[[133 127 123 118 124 122 119 123]
 [119 107 143 112 145 135 111 114]
 [127 130 126 132 126 129 131 133]
 [126 137 120 144 120 133 143 149]
 [133 134 120 127 120 123 128 130]
 [116 126 135 147 134 143 144 149]
 [114 112 144 129 145 142 127 130]
 [117 128 132 147 131 141 145 150]
 [131 128 126 123 126 125 123 125]
 [114 120 139 141 138 143 139 143]]
:
[[143 139 143 138 141 139 120 114]
 [125 123 125 126 123 126 128 131]
 [150 145 141 131 147 132 128 117]
 [130 127 142 145 129 144 112 114]
 [149 144 143 134 147 135 126 116]
 [130 128 123 120 127 120 134 133]
 [149 143 133 120 144 120 137 126]
 [133 131 129 126 132 126 130 127]
 [114 111 135 145 112 143 107 119]
 [123 119 122 124 118 123 127 133]]

[[126 115 104 127 151]
 [148 153 119 129 122]
 [149 135 106 120 116]
 [106 122 118 150 120]
 [137 127 104 123 140]
 [139 109 135 146 114]]
:
[[114 146 135 109 139]
 [140 123 104 127 137]
 [120 150 118 122 106]
 [116 120 106 135 149]
 [122 129 119 153 148]
 [151 127 104 115 126]]

[[102 155 127 111 128 118 134 154 149 148 113 103]
 [102 156 127 110 128 116 134 154 147 148 113 104]]
:
[[104 113 148 147 154 134 116 128 110 127 156 102]
 [103 113 148 149 154 134 118 128 111 127 155 102]]

[[123 142 125 128 148 144]
 [116 109 122 112 144 156]
 [131 119 140 121 130 119]
 [149 106 124 106 120 128]
 [113 134 128 108 117 111]]
:
[[111 117 108 128 134 113]
 [128 120 106 124 106 149]
 [119 130 121 140 119 131]
 [156 144 112 122 109 116]
 [144 148 128 125 142 123]]

[[142 128 137]
 [149 129 141]
 [121 128 124]
 [143 129 137]
 [110 127 117]
 [144 129 138]
 [112 127 118]]
:
[[118 127 112]
 [138 129 144]
 [117 127 110]
 [137 129 143]
 [124 128 121]
 [141 129 149]
 [137 128 142]]

[[128 133 125 141 121 122 138 116 131 146 131 117 125]
 [119 126 144 136 135 120 152 124 132 116 122 134 145]]
:
[[145 134 122 116 132 124 152 120 135 136 144 126 119]
 [125 117 131 146 131 116 138 122 121 141 125 133 128]]

[[125 147 142 122]
 [152 127 131 153]
 [124 148 143 121]]
:
[[121 143 148 124]
 [153 131 127 152]
 [122 142 147 125]]
---
[[114 144]
 [124 121]
 [112 147]
 [119 129]
 [103 152]]
:
[[114 144]
 [124 121]
 [112 147]]

[[121 141]
 [117 149]
 [140 106]
 [133 117]
 [142 100]]
:
[[121 141]
 [117 149]
 [140 106]]

[[139 115]
 [135 130]
 [128 149]
 [126 129]
 [139 118]]
:
[[139 115]
 [135 130]
 [128 149]]

[[119 152 109]
 [136 128 120]
 [132 130 117]]
:
[[119 152]
 [136 128]
 [132 130]]

[[109 140 110 142]
 [107 146 119 146]
 [132 128 152 127]
 [125 120 108 119]
 [104 157 128 156]]
:
[[109 140]
 [107 146]
 [132 128]]

[[146 106]
 [133 123]
 [133 122]
 [147 108]
 [118 141]]
:
[[146 106]
 [133 123]
 [133 122]]

[[112 143 124 144 138]
 [131 128 145 127 139]
 [113 138 119 139 134]
 [113 137 117 139 131]
 [145 104 128 104 116]]
:
[[112 143]
 [131 128]
 [113 138]]

[[138 127 113]
 [113 115 149]
 [147 120 111]
 [128 143 111]
 [118 130 149]]
:
[[138 127]
 [113 115]
 [147 120]]

[[156 128 157 151]
 [104 152 102 127]
 [105 119 104 110]
 [117 117 117 117]
 [146 100 149 133]]
:
[[156 128]
 [104 152]
 [105 119]]
---
[[115 143 134 143]
 [107 150 131 150]
 [114 133 101 135]]
:
[[115 143]
 [107 150]
 [114 133]]

[[122 142 128 143]
 [134 116 137 147]
 [128 119 133 147]
 [127 125 133 149]
 [129 152 126 113]]
:
[[122 142]
 [134 116]
 [128 119]]

[[112 152]
 [138 137]
 [105 139]
 [107 138]
 [156 109]]
:
[[112 152]
 [138 137]
 [105 139]]

[[105 130 122 114]
 [128 132 127 127]
 [119 120 125 123]]
:
[[105 130]
 [128 132]
 [119 120]]

[[133 118 118 137 118]
 [131 121 119 136 121]
 [117 147 144 109 144]
 [155 112 113 147 108]]
:
[[133 118]
 [131 121]
 [117 147]]

[[119 128 130 124 119]
 [140 121 117 153 128]
 [138 120 118 153 131]
 [117 135 128 119 129]]
:
[[119 128]
 [140 121]
 [138 120]]

[[127 110 137  99]
 [146 124 143 118]
 [117 111 128 132]
 [112 123 121 155]]
:
[[127 110]
 [146 124]
 [117 111]]
